Here is a tiny trained network, its code and every weight. The questions are about switching its units off for an input and a target symbol, where a switched-off unit gives its printed mean instead of its output.

import numpy as np


def w(rows, s, z=0):
    codes = np.array(rows[::2]) - 128.0
    scale = np.full(codes.shape[1], s)
    scale[-1] = z or s
    return codes * scale


def f(y):
    return y / 2 * (1 + np.tanh(0.7978845608 * (y + 0.044715 * y**3)))


def softmax(a):
    e = np.exp(a - a.max(-1, keepdims=True))
    return e / e.sum(-1, keepdims=True)


def log_softmax(a):
    a = a - a.max(-1, keepdims=True)
    return a - np.log(np.exp(a).sum(-1, keepdims=True))


def net(x, mask):
    ids = ['αβγδηθλμξπστψω'.index(c) for c in x.split()]
    T = len(ids)
    res = E[ids] + P[:T]
    q, k, v = (res @ M[0].T for M in (Q, K, V))
    z = softmax(np.where(np.tri(T) > 0, q @ k.T / 3**0.5, -1e9)) @ v
    res = res + np.where(mask[0], z, O[0][:, -1]) @ O[0][:, :-1]
    y = f(res @ A[0][:, :-1].T + A[0][:, -1])
    res = res + np.where(mask[1:17], y, B[0][:, -1]) @ B[0][:, :-1]
    return log_softmax(res[-1] @ U[:, :-1].T + U[:, -1])


Q, K, V, O, A, B = {}, {}, {}, {}, {}, {}
E = w([
[104,224,64,170,75],'α',
[6,161,61,157,109],'β',
[140,86,133,44,166],'γ',
[203,138,115,100,147],'δ',
[164,135,54,106,80],'η',
[157,93,150,156,165],'θ',
[195,181,139,98,216],'λ',
[151,180,148,235,195],'μ',
[214,169,101,166,166],'ξ',
[96,69,129,154,125],'π',
[72,196,76,95,175],'σ',
[76,204,120,203,101],'τ',
[223,114,126,223,55],'ψ',
[124,120,100,170,121],'ω',
],0.023)
P = w([
[155,123,215,131,117],'0',
[142,156,234,146,116],'1',
[103,145,129,149,216],'2',
[116,192,238,143,109],'3',
[95,182,99,159,245],'4',
[85,226,254,138,96],'5',
[100,195,95,177,250],'6',
],0.0075)
Q[0] = w([
[183,125,248,129,46],'head 1',
[160,87,224,88,129],'head 1',
[148,84,201,105,28],'head 1',
],0.013)
K[0] = w([
[222,4,171,140,118],'head 1',
[141,88,150,113,144],'head 1',
[176,33,102,119,113],'head 1',
],0.016)
V[0] = w([
[1,114,78,109,41],'head 1',
[82,217,169,16,213],'head 1',
[140,26,146,168,253],'head 1',
],0.0055)
O[0] = w([
[167,8,84,137,208,181],'head 1',
[32,163,128,35,188,255],'head 1',
[149,84,254,133,72,61],'head 1',
],0.0061,0.0063)
A[0] = w([
[77,104,58,169,139,45],'neuron 1',
[100,142,108,196,194,78],'neuron 2',
[121,145,251,154,204,2],'neuron 3',
[118,172,178,47,182,43],'neuron 4',
[139,124,130,181,156,138],'neuron 5',
[105,147,58,56,155,116],'neuron 6',
[81,145,132,93,9,229],'neuron 7',
[54,139,110,254,76,107],'neuron 8',
[185,175,106,104,159,106],'neuron 9',
[195,61,98,147,201,92],'neuron 10',
[152,147,103,172,106,67],'neuron 11',
[150,94,54,55,186,40],'neuron 12',
[120,113,83,197,132,89],'neuron 13',
[102,147,150,138,170,87],'neuron 14',
[250,45,108,143,193,27],'neuron 15',
[110,62,125,105,179,53],'neuron 16',
],0.0088,0.0082)
B[0] = w([
[230,126,192,71,27,171],'neuron 1',
[175,100,140,100,119,209],'neuron 2',
[117,93,124,20,86,155],'neuron 3',
[178,92,92,163,61,193],'neuron 4',
[64,118,155,119,138,158],'neuron 5',
[126,84,184,123,152,249],'neuron 6',
[222,13,71,154,197,153],'neuron 7',
[26,81,101,100,64,190],'neuron 8',
[78,161,135,160,116,167],'neuron 9',
[3,140,44,107,56,148],'neuron 10',
[145,211,86,70,99,135],'neuron 11',
[91,136,176,165,121,183],'neuron 12',
[145,156,137,75,77,153],'neuron 13',
[149,85,113,134,72,167],'neuron 14',
[155,63,181,64,2,142],'neuron 15',
[177,253,66,135,81,138],'neuron 16',
],0.0075,0.012)
U = w([
[114,204,35,93,78,37],'α',
[95,31,123,38,62,2],'β',
[208,40,184,62,134,85],'γ',
[197,114,166,126,120,157],'δ',
[222,72,79,144,139,169],'η',
[177,52,240,152,127,136],'θ',
[191,178,163,17,89,51],'λ',
[62,154,254,158,62,32],'μ',
[164,200,155,212,121,171],'ξ',
[125,28,192,215,127,114],'π',
[76,125,129,91,252,225],'σ',
[71,128,109,218,97,90],'τ',
[149,106,142,192,64,159],'ψ',
[129,76,145,212,116,156],'ω',
],0.0077,0.0052)

Each question gives the input, a string of symbols that net reads in full, and the target symbol t.
The units are the heads (3 rows each of Q, K, V and O) and the neurons (one row each of A and B). Each row of codes is followed by its name. A weight is (code - 128) times the scale printed after its matrix; where a second scale follows, it is the last column's (O, A, B and U).
mask holds one flag per unit, heads first, then neurons. A switched-off unit (its flag False) gives its mean, the last column of its rows in O or B, instead of its output. The means were averaged over made-up inputs and are rounded, as every weight is.
A unit's drop is (log p(t) with every unit on - log p(t) with that unit switched off) / (log p(t) with every unit on - log p(t) with every unit switched off).
The circuit of an input: a set's keep is (log p(t) with only the set's units on - log p(t) with every unit switched off) / (log p(t) with every unit on - log p(t) with every unit switched off). Starting from the 12 units with the biggest drops (on a tie, the unit counted first), units are removed one at a time, each time the one whose removal leaves the highest keep (on an exact tie, the one counted first), for as long as the keep stays at least 0.8.
units of the circuit, in order: the units of the circuit, biggest drop first
most important unit: the unit with the biggest drop
k most important neurons: the k neurons with the biggest drops, biggest first
drop when u is switched off: that unit's drop, to one decimal
input γ σ τ α η β, target β: units of the circuit, in order	neuron 8; neuron 1; head 1
input σ η π, target σ: units of the circuit, in order	neuron 4; head 1; neuron 15
input σ μ β, target β: units of the circuit, in order	neuron 1; neuron 8
input σ γ σ λ ξ β π, target β: units of the circuit, in order	head 1; neuron 10
input η σ π μ, target μ: units of the circuit, in order	head 1; neuron 8
input π σ γ σ δ, target σ: units of the circuit, in order	head 1; neuron 1
input ψ σ σ τ, target τ: 3 most important neurons	neuron 8; neuron 1; neuron 6
input μ β σ η η, target σ: most important unit	neuron 4
input σ μ γ, target σ: units of the circuit, in order	neuron 1; head 1
input σ ξ μ β ξ, target β: units of the circuit, in order	head 1; neuron 15; neuron 10
input λ τ α μ ξ, target α: units of the circuit, in order	neuron 10; head 1
input β ω ξ μ β μ ω, target β: units of the circuit, in order	head 1; neuron 10; neuron 15
input σ σ ξ η θ, target σ: units of the circuit, in order	head 1; neuron 1
input μ μ λ, target λ: units of the circuit, in order	head 1
input α σ ω, target σ: 3 most important neurons	neuron 4; neuron 15; neuron 14
input σ π ξ, target σ: units of the circuit, in order	head 1; neuron 1
input ξ β τ μ, target μ: 2 most important neurons	neuron 7; neuron 8
input σ ξ ξ σ λ μ μ, target σ: drop when head 1 is switched off	0.3
input η σ μ β λ, target β: drop when neuron 10 is switched off	0.7
input η μ σ η, target η: drop when neuron 6 is switched off	0.0
input σ σ ω, target σ: drop when neuron 4 is switched off	0.3
